In the rows, zero is written as 128.
Facts:
skudrum: ρ d; π vaken,klatur,brigrum,gapim
griror: ρ d
grisak: π sosor
tridoman: ρ c; π brudubis
fami: ρ a
befol: ρ b; π finom
sibol: π brigrum,skotril
nuskos: π fumu
retri: ρ b; π lestazan,brudubis,zibun
skotril: π lelo
brakinuk: ρ a; π lelo,brubi
siki: ρ c
klutri: ρ a; π grugra,doskar,sosor
plosker: ρ c; π grugra
grugra: π klatur,brigrum
pabres: ρ a; π siki
nuflakir: ρ c
trebram: π brigrum
griflotru: ρ c
vutrul: ρ b; π brudubis
lotrapam: ρ c; π fulel
nepur: ρ b; π klatur,fuzufon
sosor: ρ a; π klatur,griflotru
fuzufon: π klatur,fulel
gapim: ρ c; π kidim,fatrer,fulel
zigek: π rutro,klatur
klatur: ρ b
kidim: π brigrum
klukor: ρ a; π grugra,fulel
stutaplu: ρ d; π rutro,klatur
siplo: ρ c; π klatur,fulel
nuten: π brigrum
dufo: ρ b; π doskar
fumu: ρ b
pleza: π grisak
finom: ρ a
popok: ρ d
tiser: ρ b; π fuzufon,brudubis,sudra,griflotru
disik: ρ b; π siplo
brudubis: ρ d
nolel: ρ d; π remu
kikun: ρ c; π finom
vaken: π fuzufon
kivozu: ρ b
drufun: ρ a
pesu: ρ a; π klubol,skudrum,fami
stegotror: ρ a
fatrer: ρ c
brigrum: ρ a; π klatur
letrus: ρ c; π popok
kiklom: ρ a; π klutri
lemi: ρ a; π klatur,stegotror
plodagrik: ρ c
vaskuzos: ρ b; π klatur,zibun
daruk: ρ c; π disik
lusus: ρ b; π brigrum,fatrer
nimis: ρ d; π tridoman
paber: ρ d; π rutro,fumu,sudra
varimum: ρ d; π griror,muzigik,sosor
fulel: ρ a; π klatur
toplam: ρ c; π klukor,pesur,plodagrik,plosker,popok
pesur: ρ b; π klatur,doskar,zibun
lelo: ρ d; π brigrum,fulel
klubol: ρ a; π griflotru
lestazan: ρ b; π klatur
kavu: ρ b; π letrus
zibun: ρ a; π klatur,brigrum
muzigik: ρ d; π dronor
rutro: ρ d; π lelo
flanikler: ρ c; π dronor
mebru: ρ d; π brakinuk
doskar: ρ a; π klatur,brudubis,paber
vigom: ρ d
remu: π brigrum,brudubis
dronor: π griror,fuzufon,brubi
pudrotom: π brakinuk,brigrum

Known rows:
popok: [125  80  88  68  96 139  98 133 126  97 169 159 133 115 100 115 120 154
 165 165  94  90 129  98 147 113 106]
vutrul: [125 135 153 136 125 147 192 182 104 117  83 146 112 126 168 133 107  77
 140 110 120 121 146 131 105 133  98]
nolel: [133 119 147 135 131 121 136 147 120 100 125 104  97 154 134 143 139  64
 174 174  96 166 147 116 136 102 139]
fumu: [144  77 134 108 147 113 192 127  96 101 142 167 138 101 162  99  77  98
 169 121 103  83 137 151  98 130 135]
vaskuzos: [151 147 134 135 147 128 166 153 112 162  70 151  83 141 132 132 113 142
 118 137 128 129 105 120 132 118  98]
befol: [ 75 106 121 115 170 122 187 127 148  51 119 170 127 134 110 104  91 110
 165 139 123 100  77 168 146 127  91]
lotrapam: [123 131 117 152 132 159 109 144 112 186 106 147 133 137 101 150 178 178
 139 102 164 122 123 103 142 148 141]
nepur: [150 140 143 148 143 108 186 130  99 150  81 112  97 125 103 127 123 110
 112 122 136 121 112 146 113 118 100]
mebru: [111 148 103 133 136 111 112 122 170 159 128  95 110 146  78 111 134 112
 137 189 134 113 148 143 157 139 125]
lemi: [139 188 144 125 129  84 130  64 156  88  97  95  93 103 125 175 118 121
  96 132 121 165 113 113 123 120 128]
nuflakir: [ 63 143  92 137 111 151 124 129 125  79 122 119 154 131 108 115 152 161
 142  73 133 100 112 103 130 131 138]
plosker: [159  98 146 115 141 117 136 133 103 114 123 124 144 125  69 161 160 152
 155  93 121 140  85 120 129 119 139]
skudrum: [141 171  97 133 106 118 115 141 136 136 107  94  93 154  97 130 144 111
 124 168 101 152 143  98 148 102 126]
retri: [116 150 129 163 147 122 157 158  87 125  64 152  80 127 151 140 140 108
 116 121 122 133 119 134 127 105 110]
klukor: [153 160 172 116 113 123  98 120 121 138 130 131 127  98 116 166 121 133
 125 139 126 177 110 128 132 141 115]
pleza: [106  98 141 146 128 134 127 145 140 118 135  78 145 141 143 117 167  91
  71  96 149 128 130 163 113 117 116]
klubol: [112 150 147 112 119 137 122 112 134 143 133 145 135  89 174 144 107 104
 135 135 153 119 163 141 122 150 161]
zibun: [165 157 150  95 108 136  97 112 107 160 139 137 133  94 137 160 109 151
 131 135 131 148 139 112 117 138 130]
rutro: [162  96 109 113 109 135 101 133 119 167 147 113 120 119 108 115 133 134
 157 172 101 111 162 100 135 121 137]
pabres: [ 66 169 136 116 124 122 111 114 148  48 143 150 124 117 136 152 103 117
 131 129 116 135 111 148 131 157 124]

Rows:
No name comes twice in this set of rows, the named rows included.
[ 92 113 127 115 135 151 164 157 141 135  86 209 121 131 124 125 101 153
 143 168 139 107  71 127 163 137  59] : kavu
[ 72  98 103 112 125 152 116 136 141  84 144 149 194 107  86 106 151 163
 168  89 155  70 125 112 123 159 132] : siki
[140 101 113 138 122 160 137 116 117 134 149 135 172 117 170 116 125 144
 180  70 134  92 172 109  99 135 191] : griflotru
[129 168 134 118 127 115  97 105 159 171 140 123 149 108 112 130  98 146
 127 154 147 135 129 157 130 178 144] : brakinuk
[167  44 125  97 106 159 115 147 113 153 165 162 133  90 166  95 139 102
 181 148 123  55 219  98 123 110 156] : brudubis
[103 148  80 106 101 142 107 115 148  44 140 151 142 148 112 142 135 175
 144  94 102 138  88  73 143 124 128] : letrus
[113 135 160 101 136 124 112 115 158  90 154 148 149 107 147 142  87 116
 171 150 121 152 129 154 141 162 138] : drufun
[157 147 136 143 117 138 124 141 145 161 102 107  90 161 126 129 131 117
 161 189 110 158 145 112 163 109 120] : stutaplu
[116 149 137 123 141 172 136 138 147 113  67 142 129 160 103 168 161 165
 143 103 139 152  76  85 172 114 103] : toplam
[113 104 159 158 161 123 128 132 172 185 160  75 171 143  90  86 129  87
 107 120 173 115 125 212 115 164 137] : dronor
[ 94 181  99 177 143 131 134 107 159 147 116  91 148 145  82 119 154 146
 143  84 154 119 123 156 120 158 154] : flanikler
[148 133  95 110  99 162 109 142 141  89 144 138 168 144 101 129 117 181
 150  89 112 125  99  70 132 129 110] : plodagrik
[123 124 119 139 148 104 149  81 182 153 131  89 110 145  94  90 129 113
 179 178 138  91 152 175 147 143 163] : muzigik
[172 106 124 122 124 156 119 131 129 141 168 145 165 142 109 120  99 177
 199 118 102 149 105 109 121 137 157] : fatrer

The same objects again, as new rows of numbers:
Known rows:
brigrum: [115 111 143 124 127 128 126 132 132 118 118 121 131 142 131 133 115 126
 128 123 142 127 124 128 131 135 134 116 109 118 137 118]
fami: [156 124 153 116 100 119  93 145 194 108  79 107 112 163 200 131 101 109
  99 107 124  81 109 111 168 131 127 131  84 127 103  99]
finom: [101 121 135 165 105 133  83 156 120 138 106 113 125 119 144 135 102 126
 117 123 132 118 141 103 143 118 114 114 123 128 113 106]
lestazan: [133 132 127 121 113 124 128 139 132 135 120 120 119 123 137 110 137 128
 152 127 121 127 143 142 121 130 129 126 115 122 131 154]
retri: [132 117 121 108 131 131 145 123 120 138 136 125 120 123 133 105 135 119
 146 134 125 134 127 153 115 140 147 135 130 120 140 158]
disik: [104 137  80 123 117  69 124 115  97 135 117 122  77 160 125 119 176  90
 153 122  79 116 128 103 105  70 128 145 107 129 115 135]
plodagrik: [152 164 137 166 112  96  99 136 138 116 133 130 118 128 117 144 126 146
 101 136 121 107 158 111 140 139  87 121  98 118 128 120]
siki: [111 149 146 197 105 153   7 166  60 212 121 146 131  79 168 102  57 111
  97  61 134 146 167  68 133 116 118 125 164 168  79 128]
fatrer: [144 158 145 134 126 100  91 142 155 116 114 129 124 131 138 136 124 137
 128 112 130 106 142 104 128 149 113 111  94 125 117 121]
kikun: [131 137 119 130 150 142 111 125  94 150 149 151 136 124 129 111 106 112
 116 109 140 143 126 119 122 138 145 139 135 134 131 142]
varimum: [115 127 121 123 157 137 148 121 129 103 165 136 155 131 115 131 140 140
 127 127 129 122 138 148 136 105 166 121 179 138 125 123]
skudrum: [131 124 151 111 124 114 130 119 153 114 133 121 133 133 138 115 128 128
 129 110 126 118 129 113 135 123 122 129 127 138 114 125]
paber: [115 137 146 143 128 134 158 130 153 116 135 110 134 126 131 110 133 137
 126 138 134 132 120 115 109 119  97 125 140 150 108 131]
sibol: [134 118 137  91 146 136 144 100 122 139 119 139 130 125 122 144 130 134
 147 109 130 151 106 135 127 145 139 132 137 133 141 123]
trebram: [143 114 139  90 148 134 143 100 125 140 119 143 130 127 117 140 127 129
 139 110 136 152 105 136 127 153 137 141 136 133 144 123]
skotril: [136 129 141 116 137 122 124 115 136 131 103 131 130 120 124 148 128 142
 151 113 125 133 120 128 131 144 122 123 129 133 133 114]
grugra: [143 131 130 120 121 124 127 120 135 137 109 134 127 124 122 154 139 136
 135 127 122 134 121 131 139 131 116 133 127 133 127 114]
vaken: [141 131 127 114 126 123 123 121 144 129 107 137 129 124 129 152 134 131
 140 117 119 130 114 130 136 137 122 127 127 136 119 110]
trokom: [135 126 124 122 123 128 129 125 135 140 112 136 125 114 124 149 136 129
 138 127 120 137 121 127 134 131 124 130 130 129 117 110]
nuten: [143 114 136  90 146 134 146  96 123 142 119 132 136 131 117 139 127 132
 139 107 133 151 101 135 128 153 140 140 133 136 145 126]

Rows:
No name comes twice in this set of rows, the named rows included.
[117 105 120 114 135 156 150 127 113 121 139 129 130 146 125 120 118 119
 117 134 151 139 107 136 137 119 151 137 120 117 147 127] : kiklom
[117 175 124 195 116 141 156 165 150 130  80  75 111 122 157 113 139 139
 132 148 143 135 109 145  61 115  57 104 128 155  98 144] : fumu
[127 148 113 125 139  96 114 125 119 126 135 144 111 144 116 131 139 110
 128 117 117 117 126  99 109 117 129 132 101 128 123 128] : siplo
[124 126 147 137 105 112 119 148 175 118 136 122 132  97 126 116 125 124
 132 154 109 110 144 107 132 133 103 116 130 125  99 121] : brudubis
[138 103 136  95 137 141 133 121 150 120 112 123 124 167 167 118 107 104
 107 112 135 113  96 130 151 131 156 143 105 127 132 113] : pesu
[138 148 133 122 144 111 111 127 138 122 133 135 128 141 135 135 127 128
 125 115 137 118 131 113 122 149 132 127 105 129 126 133] : gapim
[116 115 115 130 113 149 128 147 132 110 122 129 134 140 133 138 122 128
 117 138 142 116 127 127 146 109 147 123 117 114 124 110] : sosor
[129 108 119 108 129 141 145 137 129 137 134 134 116 103 134  95 129 105
 150 154 114 133 124 157 115 147 148 137 136 110 140 159] : vutrul
[162 146  78 133  90 173 142 142 145 129 126 153 148 116 125 149 159 144
 100 143 144 133 110 135 172  72 161 152 129 123  90 114] : grisak
[135 113 136 120 114 140 121 141 164 115 106 118 122 155 165 131 113 112
 109 120 132 106 110 124 151 120 143 131 104 123 121 112] : klubol
[137 121 135 113 128 132 129 124 144 140 112 139 127 109 120 139 127 127
 146 134 116 138 112 127 132 149 121 130 131 123 127 119] : remu

The same objects again, as new rows of numbers:
Known rows:
vutrul: [119 125 121 123 148 130 123 123 118 120 133 135 141 147 123 115 124 127
 137 130 122 147 124 133 125 115]
fuzufon: [123 134 127 128 123 121 122 134 111 132 124 125 128 120 130 151 124 127
 121 124 125 149 127 123 127 155]
pleza: [124 126 128 120 125 127 130 120 116 124 143 123 135 134 139 136 133 132
 130 125 127 143 130 125 133 125]
gapim: [148 135 126 122 116 120 143 119 130 125 137 131 126 118 123 138 114 129
 123 124 135 111 126 126 124 119]
popok: [115 124 132 142 115 118 123 121 143 131 124 127 126 132 125 112 140 124
 119 127 121 139 146 126 130 113]
klatur: [116 142 122 141 118 120 126 157 115 138 119 124 125 126 124 136 156 123
 123 133 142 245 139 126 123 146]
brudubis: [120 124 129 151 141 118 122 151 121 137 119 128 128 122 124 134 149 124
 152 142 124 205 125 124 127 113]
kidim: [140 131 134 116 127 115 144 123 120 130 131 129 121 116 124 143 121 125
 124 123 122 111 127 132 131 148]
flanikler: [136 131 120 134 131 153 124 118 149 141 131 124 126 133 139 135 114 129
 131 124 129 116 126 125 123 122]
griflotru: [115 142 125 126 134 121 122 125 134 138 134 123 127 116 131 150 156 127
 130 134 142 185 123 127 127 107]
klubol: [125 134 127 121 143 126 141 125 125 122 127 125 134 115 123 142 147 136
 125 127 134 143 129 125 134 106]
daruk: [142 130 127 135 118 131 123 124 125 122 140 124 126 130 133 136 129 126
 121 124 130 111 128 125 124 136]
trebram: [137 131 132 120 130 119 135 126 113 125 131 138 125 120 122 133 112 127
 130 123 124 100 126 130 130 150]
zibun: [126 128 128 129 118 117 124 133 118 123 123 131 130 119 124 138 123 128
 116 134 123 129 123 124 125 133]
nuten: [134 129 130 118 131 120 137 125 116 125 131 134 126 120 125 134 116 128
 130 127 119 102 119 129 128 151]
fatrer: [136 135 132 121 118 120 137 131 145 137 121 131 124 114 123 145 123 123
 126 123 140 135 124 126 127 116]
retri: [118 126 123 122 132 129 126 123 122 122 132 133 141 147 123 116 117 130
 124 128 123 123 124 132 126 126]
finom: [151 121 151 116 116 151 121 150 135 124 125 126 129 118 120 112 164 123
 120 122 156 190 136 130 143 123]
fulel: [127 134 130 127 121 117 130 149 118 130 121 121 121 113 123 146 133 125
 116 130 132 143 127 123 126 143]
nolel: [118 123 130 127 137 129 121 125 120 127 132 139 128 127 125 119 117 132
 146 126 119 109 126 131 128 108]

Rows:
No name comes twice in this set of rows, the named rows included.
[119 125 122 148 128 122 122 155 122 140 119 122 126 117 127 123 142 124
 123 134 129 113 124 130 128 123] : rutro
[119 126 119 137 142 127 122 131 121 126 125 124 124 125 133 118 142 129
 133 141 125 108 124 137 128 110] : paber
[121 124 137 141 124 140 122 124 123 129 131 124 124 135 124 114 143 127
 129 125 124 119 125 126 134 108] : vigom
[130 131 125 133 114 124 134 126 118 121 126 124 126 147 125 127 135 125
 120 123 135 149 125 125 125 152] : disik
[117 137 131 130 152 119 126 140 116 129 125 125 126 120 137 137 157 124
 150 143 127 140 127 133 131 136] : sudra
[120 128 120 121 147 135 130 123 123 122 140 125 140 141 128 119 122 135
 125 126 126 123 125 132 126 111] : tiser
[130 127 123 123 125 118 130 125 122 122 130 123 126 121 137 134 121 127
 119 128 123 109 124 134 128 157] : zigek
[127 136 127 132 138 130 123 140 141 152 118 123 124 128 131 138 113 122
 152 124 125 144 135 124 131 171] : brubi
[137 123 122 131 141 146 123 132 119 148 121 123 126 127 125 119 110 130
 142 127 123  99 126 126 130 136] : mebru
[169 121 140 124 119 156 122 122 126 120 162 130 127 126 127 107 142 122
 120 123 157 114 121 136 135 116] : kikun
[122 125 130 128 123 144 130 120 138 121 131 124 125 153 127 111 141 124
 128 123 135 152 131 130 127 126] : kivozu
[120 131 132 133 138 131 123 123 127 120 133 151 137 134 125 124 119 124
 147 136 120 146 129 129 125 112] : tridoman
[124 136 129 118 126 117 135 123 124 130 136 123 127 119 124 150 122 128
 122 124 123 123 123 126 132 136] : vaken

The same objects again, as new rows of numbers:
Known rows:
brakinuk: [122 133 160 109 152 137 131 138 165 127 155 136  73 172 106 105 168 127
 128  97 132 164 113 136 154 147 131 112 131 107 150  62 142 121 116 134
 154 233 141 132 163 156 155 140 123 142 133 153 156]
lotrapam: [116 123  93 105 130 150 132 102 131 117 133 132 151 118 115  84 144 137
 132 125 119 150 136 120 161 107 135 124 134 145 113  62 111 106 113 125
 141  88 131 134 118  99  58 105  90 126 139 104 130]
fumu: [122 140 177 124 138 130 151  83 124 147 112 122 103 131 118 150 113 109
 117 130 134 132 134 138 142 120 140 135 135 173 124 148 122 146 132 130
 125 121 135 134 105 119 160 147 150 139 129 157 112]
nuflakir: [125 132 148 118 126 126 112 105 130 125 133 122 157 146 125 130 121 144
 111 123 116 158 140 132 150 119 130 129 121 144 136  93 126 138 127 128
 120 103 142  80 131 133 125 107 120 126 131 108 125]
vutrul: [117 141 136 138 110 144 129  98 151 120 120 115 141  66 132 122 108 109
 124 125 160 135 110 138 165 134 128 131 149 131 109 175 131 139 142 147
 129 167  89 112  85 128 139 136 128 103 157 137 115]
mebru: [130 130 115 113 131 115 115 123 149 138 136 151 107 120 143 121 147 122
 126 127 122 125 121 138 143 139 118 122 141 113 140 106 137 142 131 134
 127 162 128  96 135 128 138 121 125 147 103 125 128]
brudubis: [123 128  99 119  99 128  82  96 145 130 132 125 138  54 149 136 135  99
 124 131 152 133 109 130 168 154 108 132 151 121 104 143 142 162 155 152
 123 134  96  92 108 135 149 114 129 115 121 104 122]
plodagrik: [126 131 143 112 132 126 116 115 141 129 130 131 155 135 122 127 124 145
 113 121 117 153 141 134 151 117 132 132 127 151 128  88 126 136 123 124
 126  95 145  74 124 128 120 100 117 125 127 117 120]
fami: [126 132 149 138 137 123 115 111 129 124 119 124 106 130 109 163 145 142
 126 124 116 143 128 107 139 134 130 128 116 153 127 142 135 143 132 131
 135 156 136 136 124 152 111 119 136 141 129 104 132]
lelo: [115 131  97  80 123 132 135 126 145 144 140 138  58 130 146  70 183 112
 166 111 124 119 116 138 146 131 114 114 160  97 123  86 134 119 106 124
 143 176 146 159 183 101 123 122 100 143 126 162 183]
tiser: [122 133 146 128 123 135 136  94 131 130 121 118 156 118 136 112 107 100
 116 106 140 131 114 133 132 150 126 135 150 148 116 173 124 116 137 146
 124 107  98 154  91 124 114 136 147 123 149 151 112]
daruk: [126 132 129 116 126 125 117 125 143 121 130 140 155 122 122 102 121 156
 109 124 115 157 140 145 146 111 132 127 124 138 135  98 130 135 126 123
 133 127 131  72 108 126 104 101 103 120 131  95 119]
popok: [130 130 127 125 130 118 109 123 124 136 114 154 113  86 128 149 143 130
 129 145 111 124 138 139 149 116 125 128 129 143 129 115 136 175 143 126
 123 142 134  82 119 129 130 108 122 151  78 105 113]
klutri: [130 149 114 155 133 117 167  97  99 128 145 140 124  77 101 137 104 172
 111 131 146 113 113  99 180 145 131 129 104  77 136 204 118  65 143 126
 135 107 139 123 184 163 129 118 142 147 117  74 143]
kiklom: [126 138 132 145 138 120 140 115 128 123 132 123 108  97 106 147 125 153
 127 122 128 134 123 109 159 134 130 126 113 121 132 164 131 105 139 128
 131 127 133 135 142 155 120 123 131 140 124 103 135]
kavu: [128 139 159 141 132 129 149 124 128 130 110 143 122 104 123 110 109 128
 123 127 130 126 132 146 143 106 135 132 132 153 133 160 125 146 131 126
 132 151 128 113 101 121 132 144 129 135 124 145 102]
plosker: [125 137 109 123 131 152 165  87 111 143 136 135 132  71 123 133 110 168
 116 135 149 116 135 109 203  92 143 134 122 113 133 134 106  77 123 115
 122  33 157  80 172 130 131 100 112 132 118  82 112]
brigrum: [136 121 110 135 118  93 113 216 112 124 106  69  65 139 142 149 122 165
 166 133 128  82 128  99  58 143 105 126 100  99 139 142 123 116  95 112
 106 178 147 185 138 123 168 153 108 117 178 178 152]
brubi: [132 117 146 137 131 157 144 145 139 124 145 155 144 154 122 144 151 111
 128 119 126 134 133 147 107 121 143 125 135 130 139 117 143 141 138 127
 132 128 127 125 126 141 136 126 139 121 105 114 118]
finom: [128 131 153 143 139 114 110 115 128 127 116 127 102 118 104 160 143 142
 132 127 118 149 137 117 129 138 131 126 109 166 129 138 133 153 136 125
 133 148 141 125 116 148 128 106 128 144 127 110 131]

Rows:
No name comes twice in this set of rows, the named rows included.
[125 141 128 139 116 129 124 124 146 126 117 123 120  85 135 118 103 115
 117 130 159 128 117 143 146 118 131 134 137 125 124 156 128 148 134 139
 128 174  96 112  95 126 150 150 132 111 154 139 105] : retri
[118 111  48 127 138 112 101 125 128 107 126 106  93 136  79 114 119 127
 157 176 122 134 127  96 116 116 123 120 100 127 108  98  99  94  99 125
 158 134 119 240 120 100  60 172 100 128 147 127 149] : fulel
[127 140 161 132 122 123 164 159 132 141  97 113 102 105 153 111 131 134
 143  98 127 106 129 132 125 115 126 131 142 135 134 185 127 135 120 119
 110 159 134 140 115 121 143 125 122 128 150 174 134] : lusus
[126 122 116 134 140 119 127 137 130 128 123 111 141 150 113 118  95 108
 125 136 131 113 121 131 110 109 127 132 133 129 135 108 113 107 107 134
 119 105 106 179  92 103 119 185 143 130 145 167  96] : nepur
[135 118 110 113 116 102 108 148 109 143 114 108 114 137 153 141 140 122
 149 138 107  88 125 123  83 134 105 131 134 120 132 128 126 131 113 125
  98  97 134 166 127 111 134 130 120 142 127 146 136] : skudrum
[134 127 130 139 126 139 155 137 115 119 135 154 160 153 137 121 137 112
 122 119 125 135 130 138 106 140 137 126 123 122 126 175 136 125 143 119
 140 120 124 131 148 139 111 111 142 118 117 110 140] : pleza
[136 124 107 136 124  93  96 201 127 122 116  87  78 130 135 153 109 163
 150 145 137  96 132 110  76 138 113 127  92  98 142 136 129 133 106 118
 119 177 132 153 136 133 182 165 109 115 158 166 122] : zibun
[125 126  90 140 123 114  82  96 125 120 153 105 110  73 105 169  93 139
 126 177 180 127 112 101 148 162 122 134 105  98 118 148 123 117 139 141
 142 147 120 134 146 150 187 166 139 108 149 123 110] : doskar
[129 146 142 143 129 130 160 104 132 135 131 139 120  92 119 124  98 135
 113 133 155 122 121 139 161 104 134 133 127 117 132 135 123 117 137 134
 130 138 120 111 125 132 161 153 136 122 133 132 101] : dufo
[137 130 105 132 130 108 124 128 126 132 131 157 164 127 140 107 136 132
 112 116 105 121 117 137 128 131 114 126 139  98 145 122 135 122 139 134
 112 119 108 108 128 143 103 126 136 154  92 100 120] : varimum

